Below are the code and all the weights of a small trained network. Each question names an input and a class and asks about switching units off, where a switched-off unit gives its printed mean instead of its output.

import numpy as np


def w(rows, s, z=0):
    codes = np.array(rows[::2]) - 128.0
    scale = np.full(codes.shape[1], s)
    scale[-1] = z or s
    return codes * scale


def norm(h):
    return h / np.sqrt((h * h).mean(-1, keepdims=True) + 1e-5)


def f(y):
    return np.maximum(y, 0)


def log_softmax(a):
    a = a - a.max(-1, keepdims=True)
    return a - np.log(np.exp(a).sum(-1, keepdims=True))


def net(x, mask):
    res = np.array(x, float).reshape(1, 6) / 4 @ E
    u = 0
    for l in range(2):
        y = f(norm(res) @ A[l][:, :-1].T + A[l][:, -1])
        res = res + np.where(mask[u : u + 4], y, B[l][:, -1]) @ B[l][:, :-1]
        u += 4
    return log_softmax(norm(res)[-1] @ U[:, :-1].T + U[:, -1])


A, B = {}, {}
E = w([
[93,119,122,171,195,134],'x0',
[157,5,109,163,171,84],'x1',
[159,152,199,89,254,228],'x2',
[173,157,144,98,118,126],'x3',
[131,110,103,102,103,172],'x4',
[88,67,135,59,124,51],'x5',
],0.0068)
A[0] = w([
[150,55,119,109,145,122,198],'0.n0',
[68,124,181,69,175,118,71],'0.n1',
[160,189,123,158,47,160,253],'0.n2',
[154,181,139,254,26,181,119],'0.n3',
],0.0086,0.0014)
B[0] = w([
[226,122,156,172,183,91,185],'0.n0',
[36,54,173,2,92,208,192],'0.n1',
[57,76,102,233,183,179,243],'0.n2',
[108,111,212,158,117,176,253],'0.n3',
],0.0079,0.0059)
A[1] = w([
[121,78,183,43,145,84,59],'1.n0',
[119,138,139,191,147,107,5],'1.n1',
[182,62,177,254,121,156,39],'1.n2',
[62,82,63,106,108,174,98],'1.n3',
],0.0072,0.0026)
B[1] = w([
[165,135,170,119,5,96,194],'1.n0',
[102,103,153,58,89,64,150],'1.n1',
[105,40,68,82,158,134,253],'1.n2',
[131,171,155,96,103,46,178],'1.n3',
],0.011,0.0056)
U = w([
[116,71,195,173,64,136,254],'0',
[105,152,189,131,146,164,101],'1',
[52,152,104,77,36,86,84],'2',
[109,181,155,2,75,134,37],'3',
[110,89,116,141,77,105,54],'4',
[189,121,119,101,201,121,133],'5',
[244,105,106,171,107,17,58],'6',
],0.0096,0.0026)

Each question gives the input, the list of numbers given to net, and the class t.
The units are the neurons (one row each of A and B). Each row of codes is followed by its name. A weight is (code - 128) times the scale printed after its matrix; where a second scale follows, it is the last column's (A, B and U).
mask holds one flag per neuron, layer by layer. A switched-off neuron (its flag False) gives its mean, the last column of its row in B, instead of its output. The means were averaged over made-up inputs and are rounded, as every weight is.
A unit's drop is (log p(t) with every unit on - log p(t) with that unit switched off) / (log p(t) with every unit on - log p(t) with every unit switched off).
The circuit of an input: a set's keep is (log p(t) with only the set's units on - log p(t) with every unit switched off) / (log p(t) with every unit on - log p(t) with every unit switched off). Starting from all 8 units, units are removed one at a time, each time the one whose removal leaves the highest keep (on an exact tie, the one counted first), for as long as the keep stays at least 0.8.
circuit, biggest first: the units of the circuit, biggest drop first
top k neurons: the k neurons with the biggest drops, biggest first
k most important neurons of layer l: the k neurons of layer l with the biggest drops, biggest first
drop when u is switched off: that unit's drop, to one decimal
input [-3,0,2,-3,-8,8], class 3: circuit, biggest first : 0.n1; 0.n2
input [5,5,-7,0,0,1], class 6: top 4 neurons : 0.n3; 0.n2; 0.n1; 0.n0
input [-3,-6,-1,2,3,0], class 0: circuit, biggest first : 0.n2
input [7,-1,8,-5,4,6], class 3: 3 most important neurons of layer 0 : 0.n1; 0.n2; 0.n3
input [-5,2,-2,-1,3,2], class 6: circuit, biggest first : 0.n3; 0.n1; 0.n0
input [-4,3,-3,8,2,4], class 6: 3 most important neurons of layer 0 : 0.n1; 0.n0; 0.n3
input [-6,1,-4,-4,-4,5], class 6: top 2 neurons : 0.n1; 0.n3
input [-1,1,3,-3,-2,-3], class 5: 2 most important neurons of layer 0 : 0.n1; 0.n2
input [-1,6,-7,2,6,7], class 6: 3 most important neurons of layer 0 : 0.n0; 0.n1; 0.n3
input [7,6,-8,7,7,5], class 6: drop when 0.n3 is switched off : 0.2
